Below are the code and all the weights of a small trained network. Each question names an input and a class and asks about switching units off, where a switched-off unit gives its printed mean instead of its output.

import numpy as np


def w(rows, s, z=0):
    codes = np.array(rows[::2]) - 128.0
    scale = np.full(codes.shape[1], s)
    scale[-1] = z or s
    return codes * scale


def norm(h):
    return h / np.sqrt((h * h).mean(-1, keepdims=True) + 1e-5)


def f(y):
    return np.maximum(y, 0)


def log_softmax(a):
    a = a - a.max(-1, keepdims=True)
    return a - np.log(np.exp(a).sum(-1, keepdims=True))


def net(x, mask):
    res = np.array(x, float).reshape(1, 7) / 4 @ E
    u = 0
    for l in range(3):
        y = f(norm(res) @ A[l][:, :-1].T + A[l][:, -1])
        res = res + np.where(mask[u : u + 9], y, B[l][:, -1]) @ B[l][:, :-1]
        u += 9
    return log_softmax(norm(res)[-1] @ U[:, :-1].T + U[:, -1])


A, B = {}, {}
E = w([
[2,201,149],'x0',
[135,141,210],'x1',
[97,78,96],'x2',
[129,118,155],'x3',
[71,106,230],'x4',
[160,103,91],'x5',
[60,83,135],'x6',
],0.0077)
A[0] = w([
[171,104,94,65],'L0N0',
[162,110,95,30],'L0N1',
[3,121,110,180],'L0N2',
[123,166,100,237],'L0N3',
[79,88,93,151],'L0N4',
[128,101,137,114],'L0N5',
[112,127,203,90],'L0N6',
[114,78,99,43],'L0N7',
[197,98,95,4],'L0N8',
],0.013,0.0012)
B[0] = w([
[69,40,51,187],'L0N0',
[79,66,86,174],'L0N1',
[150,172,145,255],'L0N2',
[184,110,168,175],'L0N3',
[172,121,148,189],'L0N4',
[2,135,143,149],'L0N5',
[167,183,112,199],'L0N6',
[68,224,167,169],'L0N7',
[48,172,87,205],'L0N8',
],0.0077,0.0063)
A[1] = w([
[198,194,144,50],'L1N0',
[113,65,143,126],'L1N1',
[135,254,139,193],'L1N2',
[152,85,138,140],'L1N3',
[89,162,206,136],'L1N4',
[117,170,73,253],'L1N5',
[245,222,149,187],'L1N6',
[192,159,205,125],'L1N7',
[194,74,85,112],'L1N8',
],0.0099,0.0021)
B[1] = w([
[144,182,139,179],'L1N0',
[133,174,98,150],'L1N1',
[217,99,172,253],'L1N2',
[55,146,22,140],'L1N3',
[216,67,44,221],'L1N4',
[130,80,105,206],'L1N5',
[89,52,14,228],'L1N6',
[233,101,144,197],'L1N7',
[3,63,46,170],'L1N8',
],0.0046,0.0068)
A[2] = w([
[84,212,132,229],'L2N0',
[168,108,95,144],'L2N1',
[63,21,248,104],'L2N2',
[54,224,192,119],'L2N3',
[27,193,150,253],'L2N4',
[111,194,136,187],'L2N5',
[148,26,196,176],'L2N6',
[102,143,234,129],'L2N7',
[153,241,1,139],'L2N8',
],0.0096,0.0039)
B[2] = w([
[194,15,197,179],'L2N0',
[110,122,50,198],'L2N1',
[46,202,169,191],'L2N2',
[202,123,77,177],'L2N3',
[193,77,147,197],'L2N4',
[154,94,254,164],'L2N5',
[79,253,52,198],'L2N6',
[183,108,170,187],'L2N7',
[173,54,143,253],'L2N8',
],0.0075,0.0059)
U = w([
[151,99,43,179],'0',
[132,221,167,2],'1',
[253,164,226,193],'2',
],0.014,0.0051)

Each question gives the input, the list of numbers given to net, and the class t.
The units are the neurons (one row each of A and B). Each row of codes is followed by its name. A weight is (code - 128) times the scale printed after its matrix; where a second scale follows, it is the last column's (A, B and U).
mask holds one flag per neuron, layer by layer. A switched-off neuron (its flag False) gives its mean, the last column of its row in B, instead of its output. The means were averaged over made-up inputs and are rounded, as every weight is.
A unit's drop is (log p(t) with every unit on - log p(t) with that unit switched off) / (log p(t) with every unit on - log p(t) with every unit switched off).
The circuit of an input: a set's keep is (log p(t) with only the set's units on - log p(t) with every unit switched off) / (log p(t) with every unit on - log p(t) with every unit switched off). Starting from the 12 units with the biggest drops (on a tie, the unit counted first), units are removed one at a time, each time the one whose removal leaves the highest keep (on an exact tie, the one counted first), for as long as the keep stays at least 0.8.
circuit, biggest first: the units of the circuit, biggest drop first
k most important neurons of layer l: the k neurons of layer l with the biggest drops, biggest first
drop of u: that unit's drop, to one decimal
input [-2,1,-4,-3,2,1,-7], class 0: circuit, biggest first => L1N6
input [-5,8,1,-1,6,-2,8], class 1: circuit, biggest first => L2N6, L2N2
input [-2,5,7,8,5,-3,-8], class 0: circuit, biggest first => L1N6, L0N6, L2N6, L2N5
input [3,-3,-8,-7,-4,-4,0], class 2: 3 most important neurons of layer 1 => L1N0, L1N4, L1N8
input [-5,4,-5,4,-2,-5,8], class 0: 3 most important neurons of layer 0 => L0N6, L0N2, L0N7
input [-7,-1,7,7,1,-4,7], class 1: 2 most important neurons of layer 1 => L1N6, L1N4
input [6,5,4,-4,2,7,-6], class 2: 2 most important neurons of layer 0 => L0N0, L0N2
input [1,-1,3,4,3,-5,1], class 2: 2 most important neurons of layer 1 => L1N8, L1N5
input [2,6,6,-7,4,2,-7], class 0: 2 most important neurons of layer 1 => L1N6, L1N4
input [-2,6,-6,8,0,7,-5], class 0: 2 most important neurons of layer 0 => L0N2, L0N7
input [-2,6,3,-1,-2,-3,8], class 1: 2 most important neurons of layer 2 => L2N6, L2N8
input [3,-2,-7,-5,4,-1,2], class 2: drop of L0N4 => 0.0
input [7,8,1,-7,-5,2,-3], class 2: drop of L0N7 => -0.1
input [1,6,-3,7,-8,-4,2], class 0: circuit, biggest first => L1N6
input [-8,-1,2,5,8,-8,7], class 1: drop of L2N6 => 0.2
